Below are the code and all the weights of a small trained network. Each question names an input and a target symbol and asks about switching units off, where a switched-off unit gives its printed mean instead of its output.

import numpy as np


def w(rows, s, z=0):
    codes = np.array(rows[::2]) - 128.0
    scale = np.full(codes.shape[1], s)
    scale[-1] = z or s
    return codes * scale


def f(y):
    return y / 2 * (1 + np.tanh(0.7978845608 * (y + 0.044715 * y**3)))


def softmax(a):
    e = np.exp(a - a.max(-1, keepdims=True))
    return e / e.sum(-1, keepdims=True)


def log_softmax(a):
    a = a - a.max(-1, keepdims=True)
    return a - np.log(np.exp(a).sum(-1, keepdims=True))


def net(x, mask):
    ids = ['αλμξψω'.index(c) for c in x.split()]
    T = len(ids)
    res = E[ids] + P[:T]
    r = res
    for j in range(3):
        rows = slice(3 * j, 3 * j + 3)
        q, k, v = (r @ M[0][rows].T for M in (Q, K, V))
        z = softmax(np.where(np.tri(T) > 0, q @ k.T / 3**0.5, -1e9)) @ v
        o = O[0][rows]
        res = res + np.where(mask[j], z, o[:, -1]) @ o[:, :-1]
    y = f(res @ A[0][:, :-1].T + A[0][:, -1])
    res = res + np.where(mask[3:11], y, B[0][:, -1]) @ B[0][:, :-1]
    return log_softmax(res[-1] @ U[:, :-1].T + U[:, -1])


Q, K, V, O, A, B = {}, {}, {}, {}, {}, {}
E = w([
[173,103,164,156],'α',
[32,54,120,153],'λ',
[108,85,214,118],'μ',
[117,103,147,129],'ξ',
[151,164,3,226],'ψ',
[216,138,155,24],'ω',
],0.0051)
P = w([
[111,91,112,150],'0',
[93,142,64,15],'1',
[10,228,196,158],'2',
[152,100,79,161],'3',
[242,70,37,177],'4',
[38,244,253,107],'5',
[136,124,83,139],'6',
[243,70,50,213],'7',
[35,220,227,95],'8',
[137,130,91,124],'9',
[228,54,88,234],'10',
[52,235,180,101],'11',
[118,120,108,104],'12',
[222,31,146,232],'13',
],0.0057)
Q[0] = w([
[206,29,149,195],'H0',
[50,201,141,39],'H0',
[46,214,136,77],'H0',
[95,211,236,172],'H1',
[24,247,233,253],'H1',
[120,82,90,142],'H1',
[122,74,204,52],'H2',
[135,39,208,74],'H2',
[139,173,61,194],'H2',
],0.0057)
K[0] = w([
[196,76,59,191],'H0',
[71,186,147,68],'H0',
[76,176,175,55],'H0',
[225,142,71,151],'H1',
[254,124,51,105],'H1',
[99,122,130,108],'H1',
[157,110,57,202],'H2',
[175,116,91,210],'H2',
[105,134,173,70],'H2',
],0.0089)
V[0] = w([
[236,69,107,204],'H0',
[75,188,129,36],'H0',
[238,92,114,160],'H0',
[177,124,204,15],'H1',
[175,145,172,30],'H1',
[139,114,107,23],'H1',
[213,119,7,174],'H2',
[100,138,254,123],'H2',
[208,97,46,173],'H2',
],0.0063)
O[0] = w([
[202,65,143,187,191],'H0',
[86,184,115,50,59],'H0',
[215,70,127,142,151],'H0',
[179,116,136,2,8],'H1',
[179,144,139,33,31],'H1',
[129,223,65,14,86],'H1',
[173,172,25,144,165],'H2',
[114,69,220,131,79],'H2',
[173,140,36,144,153],'H2',
],0.0062,0.0017)
A[0] = w([
[48,233,138,12,160],'N0',
[113,64,67,132,254],'N1',
[89,89,254,100,228],'N2',
[60,171,136,186,170],'N3',
[77,80,207,193,156],'N4',
[44,209,149,17,93],'N5',
[46,103,88,130,201],'N6',
[80,118,233,75,82],'N7',
],0.0074,0.0017)
B[0] = w([
[226,173,68,177,246],'N0',
[195,160,96,178,252],'N1',
[152,57,179,68,162],'N2',
[58,203,161,161,232],'N3',
[110,97,223,227,228],'N4',
[253,141,46,170,216],'N5',
[128,188,139,168,200],'N6',
[189,36,127,66,135],'N7',
],0.006,0.0025)
U = w([
[197,170,16,136,252],'α',
[2,210,218,191,70],'λ',
[71,47,195,86,92],'μ',
[141,141,169,60,168],'ξ',
[215,29,136,187,112],'ψ',
[63,91,138,105,60],'ω',
],0.0057,0.0017)

Each question gives the input, a string of symbols that net reads in full, and the target symbol t.
The units are the heads (3 rows each of Q, K, V and O) and the neurons (one row each of A and B). Each row of codes is followed by its name. A weight is (code - 128) times the scale printed after its matrix; where a second scale follows, it is the last column's (O, A, B and U).
mask holds one flag per unit, heads first, then neurons. A switched-off unit (its flag False) gives its mean, the last column of its rows in O or B, instead of its output. The means were averaged over made-up inputs and are rounded, as every weight is.
A unit's drop is (log p(t) with every unit on - log p(t) with that unit switched off) / (log p(t) with every unit on - log p(t) with every unit switched off).
The circuit of an input: a set's keep is (log p(t) with only the set's units on - log p(t) with every unit switched off) / (log p(t) with every unit on - log p(t) with every unit switched off). Starting from all 11 units, units are removed one at a time, each time the one whose removal leaves the highest keep (on an exact tie, the one counted first), for as long as the keep stays at least 0.8.
units of the circuit, in order: the units of the circuit, biggest drop first
heads that matter: for each layer, one digit per head in row order, 1 if its drop is at least 0.15 and else 0, layers parted by /
drop of u: that unit's drop, to one decimal
input ψ ω ψ ψ λ ψ λ ξ ω, target α: heads that matter => 101
input ψ ξ λ ω μ ψ ω α λ, target α: units of the circuit, in order => (H0 N5 N0)
input ω ξ λ ψ ψ λ ω α ξ, target α: heads that matter => 101
input μ α μ μ ω ξ, target α: heads that matter => 110
input α α ψ ω λ μ, target α: units of the circuit, in order => (H0 N5 N0)
input ψ ψ λ ξ ψ λ ψ, target λ: units of the circuit, in order => (H2 H1 N5 N0)
input ξ ω α, target α: heads that matter => 110
input λ μ λ λ, target λ: heads that matter => 100
input λ ψ λ λ, target λ: heads that matter => 110
input ψ μ λ ψ μ ψ ψ ψ μ μ μ ψ, target λ: heads that matter => 010
input ω ψ ψ ω α μ, target α: heads that matter => 111
input μ ω λ, target α: drop of H1 => 1.3
input α ξ α ψ ω ω, target α: drop of N1 => 0.0
